Below are the code and all the weights of a small trained network. Each question names an input and a class and asks about switching units off, where a switched-off unit gives its printed mean instead of its output.

import numpy as np


def w(rows, s, z=0):
    codes = np.array(rows[::2]) - 128.0
    scale = np.full(codes.shape[1], s)
    scale[-1] = z or s
    return codes * scale


def norm(h):
    return h / np.sqrt((h * h).mean(-1, keepdims=True) + 1e-5)


def f(y):
    return np.maximum(y, 0)


def log_softmax(a):
    a = a - a.max(-1, keepdims=True)
    return a - np.log(np.exp(a).sum(-1, keepdims=True))


def net(x, mask):
    res = np.array(x, float).reshape(1, 4) / 4 @ E
    u = 0
    for l in range(3):
        y = f(norm(res) @ A[l][:, :-1].T + A[l][:, -1])
        res = res + np.where(mask[u : u + 9], y, B[l][:, -1]) @ B[l][:, :-1]
        u += 9
    return log_softmax(norm(res)[-1] @ U[:, :-1].T + U[:, -1])


A, B = {}, {}
E = w([
[82,183,107,177,56,112,158,76,104,191,12,194],'x0',
[170,127,128,85,179,242,170,142,167,144,109,216],'x1',
[143,220,108,127,175,84,177,177,184,203,102,25],'x2',
[98,198,254,193,121,152,182,139,184,85,119,69],'x3',
],0.007)
A[0] = w([
[126,162,24,115,171,159,78,28,165,102,121,56,159],'0.n1',
[39,155,122,118,7,88,60,127,100,51,29,133,96],'0.n2',
[163,196,123,140,171,154,163,102,248,94,66,179,120],'0.n3',
[141,142,130,89,78,60,195,144,119,127,30,90,7],'0.n4',
[107,85,137,149,154,151,224,116,163,152,118,147,128],'0.n5',
[101,109,97,159,35,82,166,172,253,197,155,113,172],'0.n6',
[1,177,166,153,168,122,164,137,97,92,54,15,183],'0.n7',
[158,53,211,53,98,86,136,95,24,139,141,159,252],'0.n8',
[136,186,171,164,151,153,229,113,129,115,216,164,28],'0.n9',
],0.0053,0.0014)
B[0] = w([
[112,218,98,246,91,197,222,105,77,45,111,140,180],'0.n1',
[184,121,150,136,76,183,92,6,72,123,193,162,253],'0.n2',
[123,179,199,204,131,151,45,132,91,155,23,173,224],'0.n3',
[105,181,227,178,161,126,209,142,149,145,167,101,185],'0.n4',
[125,71,201,143,138,87,155,101,148,171,82,66,181],'0.n5',
[73,92,138,207,145,182,76,190,141,98,177,108,193],'0.n6',
[56,151,162,81,195,201,79,92,167,63,121,195,243],'0.n7',
[242,99,69,144,140,168,64,160,180,192,75,168,248],'0.n8',
[145,176,137,119,110,2,126,178,86,127,136,123,185],'0.n9',
],0.0069,0.0046)
A[1] = w([
[134,112,135,183,113,129,159,174,205,93,206,142,189],'1.n1',
[186,178,162,49,88,193,129,190,83,79,160,97,185],'1.n2',
[108,148,110,124,109,144,90,27,134,87,114,172,147],'1.n3',
[139,59,163,96,93,104,139,85,71,134,57,132,77],'1.n4',
[125,115,191,80,107,132,158,199,140,135,63,108,60],'1.n5',
[109,158,141,85,115,149,162,166,131,176,73,166,93],'1.n6',
[52,165,109,162,175,109,171,193,134,175,109,105,65],'1.n7',
[253,139,207,149,116,110,110,126,170,87,114,105,164],'1.n8',
[68,138,155,136,110,169,168,210,155,133,151,136,252],'1.n9',
],0.0068,0.0012)
B[1] = w([
[131,145,106,108,144,87,129,170,144,173,64,48,195],'1.n1',
[155,160,164,68,42,112,121,103,130,103,99,50,200],'1.n2',
[76,144,109,182,175,104,172,112,85,138,169,91,255],'1.n3',
[142,211,75,73,121,84,159,254,128,193,164,161,193],'1.n4',
[196,139,207,175,132,89,92,144,84,148,126,191,170],'1.n5',
[118,182,208,127,164,161,63,156,180,106,46,137,190],'1.n6',
[169,72,113,71,82,87,129,193,104,113,119,167,204],'1.n7',
[161,117,103,159,151,99,77,89,98,107,103,109,234],'1.n8',
[160,76,22,124,70,105,110,142,129,172,157,99,199],'1.n9',
],0.0081,0.0053)
A[2] = w([
[72,122,178,37,176,189,96,182,145,137,111,201,91],'2.n1',
[120,207,123,95,127,142,237,209,208,102,222,37,54],'2.n2',
[168,86,72,118,70,229,94,109,55,123,120,162,55],'2.n3',
[65,213,81,169,103,93,225,92,139,187,121,160,168],'2.n4',
[132,121,57,112,92,84,170,101,67,115,232,230,9],'2.n5',
[254,44,219,152,187,80,166,159,209,158,222,124,84],'2.n6',
[56,133,136,58,194,99,119,173,197,49,55,180,10],'2.n7',
[70,43,144,8,114,90,163,126,139,89,181,35,243],'2.n8',
[164,82,134,66,245,211,121,59,136,99,180,107,55],'2.n9',
],0.0055,0.0012)
B[2] = w([
[159,157,160,183,158,240,174,126,222,144,158,146,189],'2.n1',
[73,119,48,61,37,176,205,109,167,216,173,194,198],'2.n2',
[92,119,99,110,185,143,93,101,149,148,217,149,254],'2.n3',
[166,166,152,101,133,61,73,61,167,15,185,82,208],'2.n4',
[111,77,55,254,93,122,116,203,67,102,181,135,226],'2.n5',
[133,93,109,105,82,39,104,131,93,76,83,133,192],'2.n6',
[221,144,29,93,183,217,222,84,121,252,69,148,160],'2.n7',
[82,173,147,54,103,129,209,154,132,165,82,174,200],'2.n8',
[72,73,234,128,147,125,193,78,195,118,133,108,183],'2.n9',
],0.007,0.005)
U = w([
[61,132,71,32,62,109,225,165,189,183,147,77,143],'0',
[64,61,104,131,169,122,254,86,83,103,51,128,1],'1',
[123,82,26,200,109,129,100,107,67,117,226,191,135],'2',
[143,41,121,67,180,142,115,83,194,91,167,154,129],'3',
[138,173,160,163,211,199,166,160,202,242,65,189,132],'4',
[58,178,214,198,141,101,123,52,112,58,131,107,153],'5',
[208,115,114,86,92,31,90,196,121,78,85,82,124],'6',
],0.0098,0.0068)

Each question gives the input, the list of numbers given to net, and the class t.
The units are the neurons (one row each of A and B). Each row of codes is followed by its name. A weight is (code - 128) times the scale printed after its matrix; where a second scale follows, it is the last column's (A, B and U).
mask holds one flag per neuron, layer by layer. A switched-off neuron (its flag False) gives its mean, the last column of its row in B, instead of its output. The means were averaged over made-up inputs and are rounded, as every weight is.
A unit's drop is (log p(t) with every unit on - log p(t) with that unit switched off) / (log p(t) with every unit on - log p(t) with every unit switched off).
The circuit of an input: a set's keep is (log p(t) with only the set's units on - log p(t) with every unit switched off) / (log p(t) with every unit on - log p(t) with every unit switched off). Starting from the 12 units with the biggest drops (on a tie, the unit counted first), units are removed one at a time, each time the one whose removal leaves the highest keep (on an exact tie, the one counted first), for as long as the keep stays at least 0.8.
circuit, biggest first: the units of the circuit, biggest drop first
unit that matters most: the unit with the biggest drop
k most important neurons: the k neurons with the biggest drops, biggest first
top k neurons in layer l: the k neurons of layer l with the biggest drops, biggest first
drop when u is switched off: that unit's drop, to one decimal
input [0,-4,3,7], class 4: circuit, biggest first	(0.n7; 2.n7)
input [-7,-3,1,6], class 0: most important neuron	(2.n2)
input [8,-7,3,-3], class 5: circuit, biggest first	(0.n4; 2.n4)
input [5,-1,6,-4], class 6: circuit, biggest first	(1.n7; 2.n4)
input [-8,0,3,5], class 0: top 4 neurons in layer 0	(0.n8; 0.n3; 0.n7; 0.n5)
input [6,-8,-6,4], class 2: circuit, biggest first	(0.n2; 1.n4)
input [-7,-7,-5,-2], class 6: circuit, biggest first	(0.n7; 0.n2; 1.n1; 1.n3)
input [4,-6,8,-5], class 2: circuit, biggest first	(0.n6; 1.n1)
input [-6,0,-4,-4], class 3: 2 most important neurons	(2.n9; 0.n2)
input [-3,4,4,-4], class 0: circuit, biggest first	(0.n8; 1.n2)
input [8,-1,6,6], class 5: 2 most important neurons	(2.n4; 0.n8)
input [-3,2,1,-4], class 3: 3 most important neurons	(0.n4; 1.n4; 1.n3)
input [5,-6,-5,2], class 2: 2 most important neurons	(0.n2; 2.n5)
input [-5,0,-4,7], class 6: unit that matters most	1.n8
input [-7,-3,3,-8], class 0: 3 most important neurons	(0.n3; 0.n2; 1.n8)
input [-7,-5,-6,2], class 6: top 2 neurons in layer 0	(0.n7; 0.n2)
input [4,2,-1,2], class 5: top 2 neurons in layer 0	(0.n2; 0.n8)
input [5,-3,-4,3], class 2: 2 most important neurons	(0.n2; 2.n5)
input [-7,0,0,8], class 6: top 2 neurons in layer 1	(1.n8; 1.n5)
input [-7,7,-8,7], class 6: most important neuron	(0.n9)
input [7,-6,4,-3], class 5: top 2 neurons in layer 0	(0.n2; 0.n4)
input [-8,4,1,4], class 6: drop when 1.n8 is switched off	0.1
